Here is a tiny trained network, its code and every weight. The questions are about switching its units off for an input and a class, where a switched-off unit gives its printed mean instead of its output.

import numpy as np


def w(rows, s, z=0):
    codes = np.array(rows[::2]) - 128.0
    scale = np.full(codes.shape[1], s)
    scale[-1] = z or s
    return codes * scale


def norm(h):
    return h / np.sqrt((h * h).mean(-1, keepdims=True) + 1e-5)


def f(y):
    return np.maximum(y, 0)


def log_softmax(a):
    a = a - a.max(-1, keepdims=True)
    return a - np.log(np.exp(a).sum(-1, keepdims=True))


def net(x, mask):
    res = np.array(x, float).reshape(1, 7) / 4 @ E
    u = 0
    for l in range(3):
        y = f(norm(res) @ A[l][:, :-1].T + A[l][:, -1])
        res = res + np.where(mask[u : u + 12], y, B[l][:, -1]) @ B[l][:, :-1]
        u += 12
    return log_softmax(norm(res)[-1] @ U[:, :-1].T + U[:, -1])


A, B = {}, {}
E = w([
[162,183,159,218],'x0',
[117,86,157,128],'x1',
[206,54,134,73],'x2',
[75,93,148,195],'x3',
[88,186,223,167],'x4',
[20,160,236,122],'x5',
[159,206,121,255],'x6',
],0.0088)
A[0] = w([
[177,239,130,195,125],'0.n1',
[152,96,182,229,100],'0.n2',
[139,103,170,249,89],'0.n3',
[172,76,60,108,101],'0.n4',
[157,35,124,33,89],'0.n5',
[156,117,184,233,92],'0.n6',
[43,180,98,164,127],'0.n7',
[134,125,116,148,168],'0.n8',
[154,110,85,57,142],'0.n9',
[29,107,23,182,86],'0.n10',
[173,183,88,131,4],'0.n11',
[175,45,54,124,109],'0.n12',
],0.012,0.021)
B[0] = w([
[146,136,191,82,254],'0.n1',
[195,121,239,220,179],'0.n2',
[146,184,247,186,180],'0.n3',
[143,106,63,168,183],'0.n4',
[193,94,150,94,196],'0.n5',
[123,138,207,133,180],'0.n6',
[124,197,112,84,200],'0.n7',
[137,133,70,127,253],'0.n8',
[219,95,114,129,229],'0.n9',
[118,183,29,32,156],'0.n10',
[164,85,168,73,128],'0.n11',
[118,95,42,164,208],'0.n12',
],0.014,0.0068)
A[1] = w([
[79,150,182,166,160],'1.n1',
[123,134,98,117,109],'1.n2',
[192,150,155,152,127],'1.n3',
[130,107,177,80,9],'1.n4',
[120,51,179,66,3],'1.n5',
[144,204,102,121,134],'1.n6',
[130,162,86,74,120],'1.n7',
[176,149,115,69,128],'1.n8',
[155,154,140,253,179],'1.n9',
[42,181,114,105,145],'1.n10',
[111,83,146,49,71],'1.n11',
[66,154,195,191,229],'1.n12',
],0.019,0.0056)
B[1] = w([
[108,62,105,124,215],'1.n1',
[119,113,93,127,150],'1.n2',
[60,150,164,128,225],'1.n3',
[158,209,86,60,157],'1.n4',
[147,180,122,7,173],'1.n5',
[88,145,149,179,197],'1.n6',
[69,102,106,111,189],'1.n7',
[61,184,114,84,219],'1.n8',
[104,81,248,43,239],'1.n9',
[87,78,54,145,186],'1.n10',
[151,146,112,38,177],'1.n11',
[84,19,107,109,255],'1.n12',
],0.015,0.0096)
A[2] = w([
[152,159,154,211,5],'2.n1',
[121,89,90,126,101],'2.n2',
[111,109,193,112,124],'2.n3',
[100,130,119,100,118],'2.n4',
[107,171,101,250,126],'2.n5',
[131,81,99,126,112],'2.n6',
[134,145,94,177,196],'2.n7',
[132,132,134,84,77],'2.n8',
[92,159,102,80,177],'2.n9',
[180,127,94,134,134],'2.n10',
[145,160,132,226,8],'2.n11',
[123,173,173,112,129],'2.n12',
],0.02,0.016)
B[2] = w([
[3,43,66,135,128],'2.n1',
[121,127,105,195,162],'2.n2',
[176,92,135,114,200],'2.n3',
[120,135,122,176,166],'2.n4',
[70,121,25,110,134],'2.n5',
[155,113,101,184,165],'2.n6',
[169,188,204,74,172],'2.n7',
[97,175,148,41,141],'2.n8',
[153,161,153,205,247],'2.n9',
[160,126,179,171,166],'2.n10',
[22,149,215,37,128],'2.n11',
[160,150,154,172,169],'2.n12',
],0.015,0.013)
U = w([
[39,38,71,168,69],'0',
[186,172,140,6,2],'1',
[65,61,252,119,207],'2',
[76,161,46,158,86],'3',
[75,181,131,167,105],'4',
[156,194,197,183,113],'5',
[246,57,16,126,56],'6',
],0.022,0.0059)

Each question gives the input, the list of numbers given to net, and the class t.
The units are the neurons (one row each of A and B). Each row of codes is followed by its name. A weight is (code - 128) times the scale printed after its matrix; where a second scale follows, it is the last column's (A, B and U).
mask holds one flag per neuron, layer by layer. A switched-off neuron (its flag False) gives its mean, the last column of its row in B, instead of its output. The means were averaged over made-up inputs and are rounded, as every weight is.
A unit's drop is (log p(t) with every unit on - log p(t) with that unit switched off) / (log p(t) with every unit on - log p(t) with every unit switched off).
unit that matters most: the unit with the biggest drop
top k neurons: the k neurons with the biggest drops, biggest first
top k neurons in layer l: the k neurons of layer l with the biggest drops, biggest first
drop of u: that unit's drop, to one decimal
input [7,-7,-2,-8,-5,-2,-6], class 5: unit that matters most	1.n12
input [-8,1,8,-2,2,2,8], class 6: top 4 neurons in layer 1	[1.n9, 1.n6, 1.n4, 1.n5]
input [-3,1,4,5,8,-7,-8], class 1: top 2 neurons	[0.n5, 1.n5]
input [-4,4,-2,-7,7,6,-5], class 1: top 3 neurons	[1.n5, 1.n11, 1.n4]
input [6,1,-5,-6,6,0,-8], class 0: top 2 neurons	[0.n9, 0.n5]
input [-4,4,4,-2,1,7,3], class 0: top 4 neurons in layer 0	[0.n9, 0.n5, 0.n1, 0.n10]
input [-4,-7,-3,-5,1,8,4], class 0: top 2 neurons	[1.n10, 0.n9]
input [1,-5,7,-3,8,7,0], class 0: top 3 neurons in layer 1	[1.n12, 1.n9, 1.n1]
input [-4,-6,1,1,-4,1,-8], class 6: top 3 neurons	[0.n1, 1.n9, 0.n9]
input [-2,-1,-1,1,-1,-2,4], class 3: top 2 neurons	[0.n10, 1.n9]
input [4,-7,2,3,-8,8,-2], class 0: top 2 neurons	[1.n10, 0.n1]
input [-2,7,0,-7,-2,8,3], class 0: top 3 neurons in layer 0	[0.n9, 0.n5, 0.n1]
input [4,-1,-6,-2,-6,-8,2], class 5: top 2 neurons	[1.n12, 2.n7]
input [-8,2,-7,7,6,-5,1], class 3: unit that matters most	0.n10
input [4,3,-4,-5,0,0,-3], class 5: top 2 neurons in layer 0	[0.n1, 0.n12]
input [6,-6,5,2,-8,8,-4], class 1: drop of 0.n1	0.0
input [-8,-5,-8,8,-4,4,1], class 3: drop of 0.n10	0.2
input [7,0,-6,-8,0,-3,4], class 2: drop of 2.n12	-0.1
